Here is a tiny trained network, its code and every weight. The questions are about switching its units off for an input and a target symbol, where a switched-off unit gives its printed mean instead of its output.

import numpy as np


def w(rows, s, z=0):
    codes = np.array(rows[::2]) - 128.0
    scale = np.full(codes.shape[1], s)
    scale[-1] = z or s
    return codes * scale


def norm(h):
    return h / np.sqrt((h * h).mean(-1, keepdims=True) + 1e-5)


def f(y):
    return np.maximum(y, 0)


def softmax(a):
    e = np.exp(a - a.max(-1, keepdims=True))
    return e / e.sum(-1, keepdims=True)


def log_softmax(a):
    a = a - a.max(-1, keepdims=True)
    return a - np.log(np.exp(a).sum(-1, keepdims=True))


def net(x, mask):
    ids = ['Γζξτψω'.index(c) for c in x.split()]
    T = len(ids)
    res = E[ids] + P[:T]
    r = norm(res)
    for j in range(2):
        rows = slice(2 * j, 2 * j + 2)
        q, k, v = (r @ M[0][rows].T for M in (Q, K, V))
        z = softmax(np.where(np.tri(T) > 0, q @ k.T / 2**0.5, -1e9)) @ v
        o = O[0][rows]
        res = res + np.where(mask[j], z, o[:, -1]) @ o[:, :-1]
    y = f(norm(res) @ A[0][:, :-1].T + A[0][:, -1])
    res = res + np.where(mask[2:14], y, B[0][:, -1]) @ B[0][:, :-1]
    return log_softmax(norm(res)[-1] @ U[:, :-1].T + U[:, -1])


Q, K, V, O, A, B = {}, {}, {}, {}, {}, {}
E = w([
[80,90,255,175],'Γ',
[119,207,96,38],'ζ',
[88,131,123,238],'ξ',
[163,138,225,226],'τ',
[12,77,254,74],'ψ',
[17,102,94,83],'ω',
],0.0072)
P = w([
[148,98,144,115],'0',
[127,201,116,113],'1',
[108,153,101,174],'2',
[195,68,103,79],'3',
[254,187,98,191],'4',
[54,101,118,148],'5',
],0.015)
Q[0] = w([
[213,105,132,101],'H0',
[125,171,123,155],'H0',
[7,59,156,157],'H1',
[71,246,182,164],'H1',
],0.016)
K[0] = w([
[96,201,123,151],'H0',
[107,112,113,156],'H0',
[204,96,132,79],'H1',
[139,2,65,157],'H1',
],0.017)
V[0] = w([
[171,203,150,74],'H0',
[146,162,184,117],'H0',
[193,118,220,148],'H1',
[248,174,118,173],'H1',
],0.015)
O[0] = w([
[112,71,33,183,171],'H0',
[174,60,80,149,163],'H0',
[252,96,97,177,130],'H1',
[226,254,52,149,2],'H1',
],0.013,0.005)
A[0] = w([
[161,108,107,78,240],'N0',
[66,109,29,176,134],'N1',
[58,90,127,251,107],'N2',
[176,100,181,194,81],'N3',
[142,66,58,166,83],'N4',
[120,127,98,90,152],'N5',
[111,192,115,101,51],'N6',
[155,75,106,190,31],'N7',
[156,116,115,100,128],'N8',
[76,218,170,185,254],'N9',
[151,194,160,88,19],'N10',
[82,101,107,233,59],'N11',
],0.014,0.0042)
B[0] = w([
[178,154,194,183,190],'N0',
[173,181,103,32,254],'N1',
[144,2,97,91,231],'N2',
[129,209,58,16,174],'N3',
[137,164,154,77,226],'N4',
[102,198,141,126,160],'N5',
[177,117,169,107,146],'N6',
[147,112,162,29,184],'N7',
[112,118,175,94,149],'N8',
[142,145,54,1,209],'N9',
[114,186,203,69,144],'N10',
[204,57,106,58,190],'N11',
],0.0084,0.0081)
U = w([
[195,98,156,68,192],'Γ',
[116,131,2,50,127],'ζ',
[119,240,117,57,58],'ξ',
[153,146,44,249,189],'τ',
[160,11,136,153,2],'ψ',
[21,166,116,137,120],'ω',
],0.0092,0.0063)

Each question gives the input, a string of symbols that net reads in full, and the target symbol t.
The units are the heads (2 rows each of Q, K, V and O) and the neurons (one row each of A and B). Each row of codes is followed by its name. A weight is (code - 128) times the scale printed after its matrix; where a second scale follows, it is the last column's (O, A, B and U).
mask holds one flag per unit, heads first, then neurons. A switched-off unit (its flag False) gives its mean, the last column of its rows in O or B, instead of its output. The means were averaged over made-up inputs and are rounded, as every weight is.
A unit's drop is (log p(t) with every unit on - log p(t) with that unit switched off) / (log p(t) with every unit on - log p(t) with every unit switched off).
The circuit of an input: a set's keep is (log p(t) with only the set's units on - log p(t) with every unit switched off) / (log p(t) with every unit on - log p(t) with every unit switched off). Starting from the 12 units with the biggest drops (on a tie, the unit counted first), units are removed one at a time, each time the one whose removal leaves the highest keep (on an exact tie, the one counted first), for as long as the keep stays at least 0.8.
circuit, biggest first: the units of the circuit, biggest drop first
k most important neurons: the k neurons with the biggest drops, biggest first
drop when u is switched off: that unit's drop, to one decimal
input ξ ω τ Γ, target ω: circuit, biggest first => H1
input Γ Γ ψ ζ τ, target ψ: circuit, biggest first => H1; N1
input ω ζ ζ ψ ψ, target ζ: circuit, biggest first => H1; H0; N9
input Γ ξ Γ ξ, target ξ: circuit, biggest first => H1; N2
input ψ ψ ξ Γ τ, target ξ: circuit, biggest first => H0; H1
input ζ ζ ζ ψ Γ, target ζ: circuit, biggest first => H1; H0
input ξ ω ξ ω ξ, target ξ: circuit, biggest first => H0; H1
input ζ ω ξ ω ζ ζ, target ω: circuit, biggest first => H1; H0; N1
input τ ψ ω Γ, target ψ: 2 most important neurons => N9; N1
input ψ ζ Γ ψ Γ ψ, target ψ: drop when H1 is switched off => 0.4
input ζ Γ ω ω ψ, target ω: drop when H1 is switched off => 0.8
input τ Γ τ, target τ: drop when H1 is switched off => 0.8
